Each row has a name. Each piece below is followed by the name of the row it came from, unless a question asks for something else. Each question is about the rows just above it. Places in a row count from 1.

Columns, left to right: W Q N G S Z
rolo: [ 90 151 137  95  88 108]
sepog: [ 89 145 139  96  88  70]
vun: [ 90 151 137  95  88  73]
kem: [133  93  97 106  98  86]
sapu: [137  95 140 138 128 134]
fimik: [ 90 151 137  95  88 113]
vez: [133  93  97 148  96 156]
Kur: [ 98 152 161  95  92  78]
Viril: [155  90 163 143 140 155]
lun: [ 90 135 106 106  93  83]
key -> tag
[148] -> K_97
[133] -> K_225
[95] -> K_424
Join vez by its entry at place 4: | K_97
[137  95 140 138 128 134] is in which row? | sapu
[135] is at row and place | lun, 2
Which column holds this, read top down? [106 138  95 148  95 143 106] | G

Columns, left to right: X F M H D K
Luv: [123  99 161 174 136  94]
bod: [135  85 121 121 101 121]
mef: [181 139 174 108 134 120]
Mukez: [150 132 160 120 117 136]
Which column holds this, read top down? [121 174 160] | M
Repeated in bod: | [121]

Columns, left to right: R E T Y B A
gunar: [114 133 118 127  93 123]
zur: [156 125 145 130  93 123]
fozu: [118 141 141 123  93 130]
dup: [112 130 153 129  93 128]
momam: [ 93 125 133 115  93 122]
zana: [134 135 138 113  93 120]
Visut: [156  86  86  86  93 123]
vele: [118  91 135 135  93 172]
tif: [156 125  86 129  93 123]
fumab: [127 126 139 137  93 119]
renu: [156 125  86 130  93 123]
The value that Visut holds more than once: | [86]
Repeated in momam: | [93]

Columns, left to right: L J U V C
Fise: [125 136 126 128 128]
Zuru: [142 130 126 129 123]
puvu: [133 121 123 133 122]
viv: [128 137 106 128 125]
bigo: [121 113 119 119 133]
Tid: [129 131 125 144 125]
Loni: [109  80 105 134 110]
roz: [141 159 130 109 132]
mov: [134 143 128 147 127]
kiv: [143 133 136 132 129]
Table of tags by key:
[141] -> K_269
[134] -> K_767
[133] -> K_997
[128] -> K_665
[127] -> K_792
Look up the entry of mov at place 1 in the table: | K_767
[105] is at row and place | Loni, 3
Repeated in bigo: | [119]
[113 131] is in which column, read top down? | J

Columns, left to right: poz karun vemi bilek Funap koga
legak: [160  89 145  84 131 122]
sifa: [ 99 127 160 133 112 138]
lekep: [160  89 145  84 131 125]
gumi: [134 139 112 127  89 144]
Nerum: [ 99 160 160 160 106 133]
[160 145 112 160] is in which column, read top down? | vemi
[133  84 127] is in which column, read top down? | bilek
Repeated in Nerum: | [160]
Where do [134 139 112 127  89 144] appear? | gumi

Columns, left to right: Porim tebu neruk zita tetef
Bul: [107 127  90 128 109]
dep: [149 131 134 142 123]
gen: [109 119 149 110 139]
Gomot: [172 134 177 133 160]
gini: [109 119 149 110 110]
Dilok: [109 119 149 134 115]
tags:
[134] -> K_128
[119] -> K_456
[128] -> K_705
Look up the entry of Dilok at place 4 in the table: | K_128
[172 134 177 133 160] is in which row? | Gomot
Which column holds [128 142] top down? | zita
[123] is at row and place | dep, 5
which: [109 119 149 110 139] | gen
[149 177 149 149] is in which column, read top down? | neruk
[142] is at row and place | dep, 4

Columns, left to right: fab reb Novir zom nem gara gok tisu zevep lik
givaz: [143 166 130 121  79 106  99 169 161 132]
Zup: [125 118 126 164 109 147 106  84 143  99]
pugu: [125 118 126 164 146 147 106  84 143 134]
which: [143 166 130 121  79 106  99 169 161 132] | givaz
key -> tag
[121] -> K_407
[164] -> K_833
[120] -> K_537
[165] -> K_721
[118] -> K_578
The tag of pugu, keyed by place 4: | K_833
[134] is at row and place | pugu, 10

Columns, left to right: tuk Bebi fozav Melur sene buvu Suro dop duta Nokek
Kikaz: [128 119 130 151 143 112 170 132 138 138]
Lenu: [130 166 137 136 131 112 170 169 117 135]
pime: [130 166 137 136 131 128 160 120  76 122]
Where do [130 166 137 136 131 128 160 120  76 122] appear? | pime
which: [130 166 137 136 131 112 170 169 117 135] | Lenu

Columns, left to right: debok pata sitep Riz Moza neze bekur Fud Siti
rugit: [142 140 129 125 145 140 131 118 144]
Lur: [130  99 137 137 136 133 143 136 100]
Lapa: [128 132 133 131 131 123 129 128 138]
zuraz: [120 142 141 123 115 134 134 144 135]
Kigi: [132 127 130 134 129 126 126 129 136]
Tafug: [128 112 133 131 131 112 129 128 138]
vulut: [107 124 101 118 116 106 116  99  82]
Pide: [120 120 141 123 115 134 129 120 120]
Which column holds this, read top down? [136 138  82 120] | Siti
key -> tag
[115] -> K_351
[133] -> K_900
[127] -> K_341
[134] -> K_890
[126] -> K_59
[129] -> K_312
Look up the entry of zuraz at place 7 in the table: | K_890
The value that zuraz holds more than once: | [134]
Which value appears more than once in Pide? | [120]
Which row holds [107 124 101 118 116 106 116  99  82]? | vulut

Columns, left to right: nasof sota Kul pado
bizu: [ 72 136  97 128]
sola: [110 129  78 147]
Tegug: [ 93 134 153 183]
Deva: [ 93  77 153 183]
[134  77] is in which column, read top down? | sota
Which row holds [110 129  78 147]? | sola

Columns, left to right: pef rulet fekuv lis beruv Neful revo pamig Disek Lidob
bisuv: [110 137 110 110 119 168 104 154 141 110]
mipi: [ 93 118  92  89 155  89  90 100 106 149]
nedov: [125 122 124 125  93 156 131 153 134 118]
Tugi: [110  94 109 121 146  78 124 104 101 137]
Ragod: [117 118 118 111 140 112 110 113 113 139]
Which column holds this, read top down? [ 89 125 121 111] | lis
Where do [ 93 118  92  89 155  89  90 100 106 149] appear? | mipi
Row and place of [94] in the named rows: | Tugi, 2
Repeated in bisuv: | [110]
[119] is at row and place | bisuv, 5

